Below are the code and all the weights of a small trained network. Each question names an input and a class and asks about switching units off, where a switched-off unit gives its printed mean instead of its output.

import numpy as np


def w(rows, s, z=0):
    codes = np.array(rows[::2]) - 128.0
    scale = np.full(codes.shape[1], s)
    scale[-1] = z or s
    return codes * scale


def norm(h):
    return h / np.sqrt((h * h).mean(-1, keepdims=True) + 1e-5)


def f(y):
    return y / 2 * (1 + np.tanh(0.7978845608 * (y + 0.044715 * y**3)))


def log_softmax(a):
    a = a - a.max(-1, keepdims=True)
    return a - np.log(np.exp(a).sum(-1, keepdims=True))


def net(x, mask):
    res = np.array(x, float).reshape(1, 7) / 4 @ E
    u = 0
    for l in range(3):
        y = f(norm(res) @ A[l][:, :-1].T + A[l][:, -1])
        res = res + np.where(mask[u : u + 13], y, B[l][:, -1]) @ B[l][:, :-1]
        u += 13
    return log_softmax(norm(res)[-1] @ U[:, :-1].T + U[:, -1])


A, B = {}, {}
E = w([
[87,87,1,128],'x0',
[181,119,60,92],'x1',
[186,18,152,156],'x2',
[133,14,149,195],'x3',
[113,136,160,23],'x4',
[83,175,138,146],'x5',
[99,103,201,126],'x6',
],0.0038)
A[0] = w([
[184,80,108,255,16],'L0N1',
[174,156,240,76,125],'L0N2',
[113,76,138,193,152],'L0N3',
[189,115,142,112,126],'L0N4',
[163,124,81,130,111],'L0N5',
[104,91,160,83,69],'L0N6',
[155,201,196,67,104],'L0N7',
[106,182,177,128,126],'L0N8',
[167,2,158,145,224],'L0N9',
[127,171,86,96,127],'L0N10',
[65,48,213,167,3],'L0N11',
[81,72,58,155,155],'L0N12',
[141,37,56,102,132],'L0N13',
],0.0073,0.0034)
B[0] = w([
[161,176,62,201,169],'L0N1',
[159,115,226,162,196],'L0N2',
[85,108,181,193,170],'L0N3',
[89,80,131,133,143],'L0N4',
[143,82,181,129,140],'L0N5',
[120,86,181,173,127],'L0N6',
[147,152,159,145,186],'L0N7',
[175,145,143,102,156],'L0N8',
[61,114,75,118,254],'L0N9',
[65,114,105,101,157],'L0N10',
[38,1,182,90,154],'L0N11',
[139,149,201,135,189],'L0N12',
[194,112,187,84,203],'L0N13',
],0.005,0.0045)
A[1] = w([
[52,232,93,106,87],'L1N1',
[73,219,50,70,58],'L1N2',
[97,40,41,97,130],'L1N3',
[125,191,167,122,151],'L1N4',
[171,107,108,248,57],'L1N5',
[201,2,145,55,46],'L1N6',
[160,51,200,168,155],'L1N7',
[101,178,129,48,126],'L1N8',
[205,204,104,139,196],'L1N9',
[141,124,152,182,86],'L1N10',
[90,232,44,91,133],'L1N11',
[50,70,133,52,46],'L1N12',
[54,76,156,143,2],'L1N13',
],0.007,0.0022)
B[1] = w([
[58,93,55,52,207],'L1N1',
[53,125,75,143,216],'L1N2',
[218,201,185,94,225],'L1N3',
[134,174,115,73,183],'L1N4',
[138,192,82,254,188],'L1N5',
[174,120,65,58,244],'L1N6',
[64,155,81,116,251],'L1N7',
[80,176,97,220,199],'L1N8',
[51,101,208,135,212],'L1N9',
[144,162,121,156,137],'L1N10',
[47,33,70,94,241],'L1N11',
[149,83,163,160,177],'L1N12',
[86,73,141,123,150],'L1N13',
],0.0053,0.0028)
A[2] = w([
[178,108,87,75,4],'L2N1',
[66,159,107,47,183],'L2N2',
[120,185,205,131,56],'L2N3',
[32,153,157,110,104],'L2N4',
[208,110,86,53,10],'L2N5',
[175,225,231,112,45],'L2N6',
[141,203,199,108,29],'L2N7',
[139,94,29,255,72],'L2N8',
[23,114,162,216,132],'L2N9',
[65,106,116,6,153],'L2N10',
[79,163,116,201,149],'L2N11',
[147,109,193,217,3],'L2N12',
[195,118,137,122,99],'L2N13',
],0.0081,0.0019)
B[2] = w([
[208,156,176,2,143],'L2N1',
[87,128,77,182,219],'L2N2',
[103,131,159,68,155],'L2N3',
[123,128,69,106,197],'L2N4',
[224,172,81,61,168],'L2N5',
[82,237,162,90,184],'L2N6',
[78,158,200,70,154],'L2N7',
[144,251,212,178,212],'L2N8',
[185,91,138,82,230],'L2N9',
[150,143,91,184,255],'L2N10',
[199,132,93,130,180],'L2N11',
[125,94,65,140,162],'L2N12',
[158,182,71,119,138],'L2N13',
],0.0063,0.0046)
U = w([
[59,160,3,111,251],'0',
[206,180,123,247,77],'1',
[249,140,70,23,16],'2',
[130,32,172,129,242],'3',
[80,219,196,43,61],'4',
],0.015,0.0013)

Each question gives the input, the list of numbers given to net, and the class t.
The units are the neurons (one row each of A and B). Each row of codes is followed by its name. A weight is (code - 128) times the scale printed after its matrix; where a second scale follows, it is the last column's (A, B and U).
mask holds one flag per neuron, layer by layer. A switched-off neuron (its flag False) gives its mean, the last column of its row in B, instead of its output. The means were averaged over made-up inputs and are rounded, as every weight is.
A unit's drop is (log p(t) with every unit on - log p(t) with that unit switched off) / (log p(t) with every unit on - log p(t) with every unit switched off).
The circuit of an input: a set's keep is (log p(t) with only the set's units on - log p(t) with every unit switched off) / (log p(t) with every unit on - log p(t) with every unit switched off). Starting from the 12 units with the biggest drops (on a tie, the unit counted first), units are removed one at a time, each time the one whose removal leaves the highest keep (on an exact tie, the one counted first), for as long as the keep stays at least 0.8.
circuit, biggest first: the units of the circuit, biggest drop first
k most important neurons: the k neurons with the biggest drops, biggest first
k most important neurons of layer l: the k neurons of layer l with the biggest drops, biggest first
drop of u: that unit's drop, to one decimal
input [0,-2,-8,6,8,-4,7], class 3: circuit, biggest first => (L0N11, L2N8, L1N12)
input [3,3,8,5,5,8,-1], class 2: circuit, biggest first => (L1N6)
input [8,-2,0,5,4,7,-5], class 2: circuit, biggest first => (L1N3, L0N13)
input [0,1,-2,-7,-5,-5,7], class 0: 3 most important neurons => (L0N13, L0N12, L0N10)
input [4,3,-2,-3,-8,-2,-6], class 1: 2 most important neurons => (L2N8, L0N9)
input [1,-8,-4,-1,-6,-5,-4], class 1: 3 most important neurons => (L0N9, L2N8, L1N5)
input [2,-7,6,-5,7,1,-7], class 0: 4 most important neurons => (L0N13, L0N12, L0N10, L1N3)
input [2,8,2,-1,-3,6,4], class 1: 3 most important neurons of layer 0 => (L0N1, L0N11, L0N8)
input [3,2,4,3,-2,-8,5], class 2: 3 most important neurons => (L0N13, L1N6, L1N3)
input [8,6,0,-3,-1,0,-6], class 2: 2 most important neurons of layer 2 => (L2N1, L2N5)
input [-4,5,7,-8,-1,6,-4], class 4: 2 most important neurons of layer 0 => (L0N9, L0N2)
input [-8,-3,7,-7,-6,-2,-7], class 4: 3 most important neurons => (L2N6, L1N9, L2N7)
input [2,4,2,-2,6,1,8], class 2: 3 most important neurons => (L1N6, L0N12, L1N9)
input [-6,3,4,3,5,0,0], class 3: 2 most important neurons of layer 0 => (L0N2, L0N9)
input [4,4,-6,7,2,-3,7], class 3: most important neuron of layer 0 => (L0N12)
input [-3,-8,5,-3,0,6,7], class 3: 2 most important neurons of layer 1 => (L1N3, L1N13)
input [4,6,2,4,-1,0,1], class 2: 2 most important neurons => (L0N13, L1N6)
input [-2,3,-5,-7,3,1,8], class 0: 2 most important neurons of layer 0 => (L0N13, L0N12)
input [3,-7,2,3,3,-7,-7], class 2: drop of L0N13 => 2.1
input [-7,-1,-3,8,1,-5,-3], class 3: drop of L0N11 => 1.6
input [6,7,-8,8,-2,-6,3], class 2: drop of L0N13 => 0.3
input [-1,-7,-3,8,8,6,-2], class 3: drop of L0N11 => 0.2
input [2,6,4,-7,4,8,8], class 0: most important neuron => (L0N13)
